Below is a small trained network, with its code and all its weights. Each question gives an input and a target symbol and asks what happens when units are switched off, that is, made to give their printed mean instead of their output.

import numpy as np


def w(rows, s, z=0):
    codes = np.array(rows[::2]) - 128.0
    scale = np.full(codes.shape[1], s)
    scale[-1] = z or s
    return codes * scale


def f(y):
    return np.maximum(y, 0)


def softmax(a):
    e = np.exp(a - a.max(-1, keepdims=True))
    return e / e.sum(-1, keepdims=True)


def log_softmax(a):
    a = a - a.max(-1, keepdims=True)
    return a - np.log(np.exp(a).sum(-1, keepdims=True))


def net(x, mask):
    ids = ['ΓΛΞΠεζημστψω'.index(c) for c in x.split()]
    T = len(ids)
    res = E[ids] + P[:T]
    u = 0
    for l in range(2):
        r = res
        for j in range(2):
            rows = slice(2 * j, 2 * j + 2)
            q, k, v = (r @ M[l][rows].T for M in (Q, K, V))
            z = softmax(np.where(np.tri(T) > 0, q @ k.T / 2**0.5, -1e9)) @ v
            o = O[l][rows]
            res = res + np.where(mask[u + j], z, o[:, -1]) @ o[:, :-1]
        u += 2
        y = f(res @ A[l][:, :-1].T + A[l][:, -1])
        res = res + np.where(mask[u : u + 4], y, B[l][:, -1]) @ B[l][:, :-1]
        u += 4
    return log_softmax(res[-1] @ U[:, :-1].T + U[:, -1])


Q, K, V, O, A, B = {}, {}, {}, {}, {}, {}
E = w([
[59,128,193,128],'Γ',
[18,146,173,188],'Λ',
[55,140,86,142],'Ξ',
[64,118,130,137],'Π',
[51,200,163,202],'ε',
[171,44,109,58],'ζ',
[84,121,54,193],'η',
[243,179,157,185],'μ',
[63,13,129,132],'σ',
[150,46,189,112],'τ',
[203,124,148,8],'ψ',
[199,239,85,196],'ω',
],0.017)
P = w([
[1,183,198,94],'0',
[56,191,175,119],'1',
[66,152,139,96],'2',
[78,129,106,44],'3',
[138,164,108,120],'4',
[191,174,124,182],'5',
[183,151,114,121],'6',
[198,180,137,147],'7',
[203,167,122,129],'8',
],0.0049)
Q[0] = w([
[154,60,157,129],'L0H1',
[51,180,151,153],'L0H1',
[148,196,150,150],'L0H2',
[159,2,135,135],'L0H2',
],0.011)
K[0] = w([
[173,150,101,137],'L0H1',
[205,90,82,167],'L0H1',
[189,152,123,173],'L0H2',
[165,11,167,113],'L0H2',
],0.012)
V[0] = w([
[103,1,68,235],'L0H1',
[175,72,168,187],'L0H1',
[98,63,127,159],'L0H2',
[142,55,210,4],'L0H2',
],0.0089)
O[0] = w([
[125,50,112,158,118],'L0H1',
[87,83,164,192,97],'L0H1',
[121,144,194,171,125],'L0H2',
[178,130,169,254,2],'L0H2',
],0.0073,0.0078)
A[0] = w([
[110,253,17,209,239],'L0N1',
[67,111,12,29,251],'L0N2',
[183,74,94,114,12],'L0N3',
[143,159,92,126,23],'L0N4',
],0.0067,0.0026)
B[0] = w([
[89,59,113,38,201],'L0N1',
[128,116,204,142,247],'L0N2',
[153,39,131,99,130],'L0N3',
[160,3,16,177,132],'L0N4',
],0.0071,0.011)
Q[1] = w([
[137,208,2,216],'L1H1',
[77,114,233,71],'L1H1',
[101,135,90,248],'L1H2',
[36,40,243,127],'L1H2',
],0.006)
K[1] = w([
[1,211,150,140],'L1H1',
[121,147,81,76],'L1H1',
[62,247,150,225],'L1H2',
[107,5,151,85],'L1H2',
],0.0061)
V[1] = w([
[126,101,165,37],'L1H1',
[9,159,149,142],'L1H1',
[162,83,200,86],'L1H2',
[110,95,255,87],'L1H2',
],0.0087)
O[1] = w([
[98,130,58,171,240],'L1H1',
[79,104,254,57,232],'L1H1',
[188,200,168,178,167],'L1H2',
[120,215,139,200,255],'L1H2',
],0.0079,0.009)
A[1] = w([
[36,79,108,222,27],'L1N1',
[63,191,105,222,66],'L1N2',
[147,185,162,1,3],'L1N3',
[204,136,131,201,57],'L1N4',
],0.007,0.0026)
B[1] = w([
[255,69,109,20,205],'L1N1',
[225,119,124,138,254],'L1N2',
[182,156,20,112,254],'L1N3',
[67,51,64,195,166],'L1N4',
],0.0097,0.0055)
U = w([
[88,225,193,176,85],'Γ',
[144,131,175,69,3],'Λ',
[27,115,87,115,79],'Ξ',
[85,129,164,130,174],'Π',
[2,217,109,128,186],'ε',
[57,107,70,188,142],'ζ',
[28,6,105,95,194],'η',
[188,165,123,71,81],'μ',
[186,60,193,70,121],'σ',
[101,117,168,194,164],'τ',
[149,209,61,165,108],'ψ',
[65,107,3,98,65],'ω',
],0.0074,0.0049)

Each question gives the input, a string of symbols that net reads in full, and the target symbol t.
The units are the heads (2 rows each of Q, K, V and O) and the neurons (one row each of A and B). Each row of codes is followed by its name. A weight is (code - 128) times the scale printed after its matrix; where a second scale follows, it is the last column's (O, A, B and U).
mask holds one flag per unit, layer by layer, with each layer's heads first. A switched-off unit (its flag False) gives its mean, the last column of its rows in O or B, instead of its output. The means were averaged over made-up inputs and are rounded, as every weight is.
A unit's drop is (log p(t) with every unit on - log p(t) with that unit switched off) / (log p(t) with every unit on - log p(t) with every unit switched off).
The circuit of an input: a set's keep is (log p(t) with only the set's units on - log p(t) with every unit switched off) / (log p(t) with every unit on - log p(t) with every unit switched off). Starting from all 12 units, units are removed one at a time, each time the one whose removal leaves the highest keep (on an exact tie, the one counted first), for as long as the keep stays at least 0.8.
units of the circuit, in order: the units of the circuit, biggest drop first
most important unit: the unit with the biggest drop
k most important neurons: the k neurons with the biggest drops, biggest first
heads that matter: for each layer, one digit per head in row order, 1 if its drop is at least 0.15 and else 0, layers parted by /
drop when u is switched off: that unit's drop, to one decimal
input Λ Ξ ε ε ε ψ ε ψ Ξ, target ψ: units of the circuit, in order => L1H1, L0N2, L1H2, L1N2
input ε Γ ψ ω ε ζ, target ζ: most important unit => L1N4
input Ξ Γ ψ Ξ ε ω ε, target ω: units of the circuit, in order => L0H2, L1N3
input σ σ ε η ψ, target ψ: heads that matter => 00 / 10
input Π ω Γ ε Ξ ε ε η, target η: heads that matter => 00 / 00
input Π Π ζ ψ Γ ε ψ ε, target ψ: heads that matter => 00 / 10
input η ε ε η Ξ, target η: heads that matter => 10 / 01
input ε ε ψ Λ Γ, target ψ: units of the circuit, in order => L1H1, L1H2
input Ξ Γ τ Λ, target σ: heads that matter => 10 / 00
input τ Λ Γ, target Γ: heads that matter => 00 / 11
input Π Γ σ ω, target ω: units of the circuit, in order => L0H2, L1H2
input ε ω Π τ, target τ: 2 most important neurons => L1N4, L1N3
input τ σ σ Γ τ Γ, target τ: units of the circuit, in order => L0H2, L0H1
input Π Π ε ε ε ψ ε Γ, target ψ: units of the circuit, in order => L1H1
input ε ε ε ψ ε ζ, target ζ: 2 most important neurons => L1N4, L0N3
input Γ Γ Γ ε Γ Γ, target Γ: heads that matter => 00 / 00
input ε ψ Π, target ψ: units of the circuit, in order => L1H1, L1H2
input Π ε ψ ε, target ψ: drop when L1N2 is switched off => 0.5
input Λ Γ Γ ε σ Ξ Λ η σ, target σ: drop when L0N1 is switched off => 0.1
input ε ε ζ τ, target τ: drop when L0N3 is switched off => 0.0
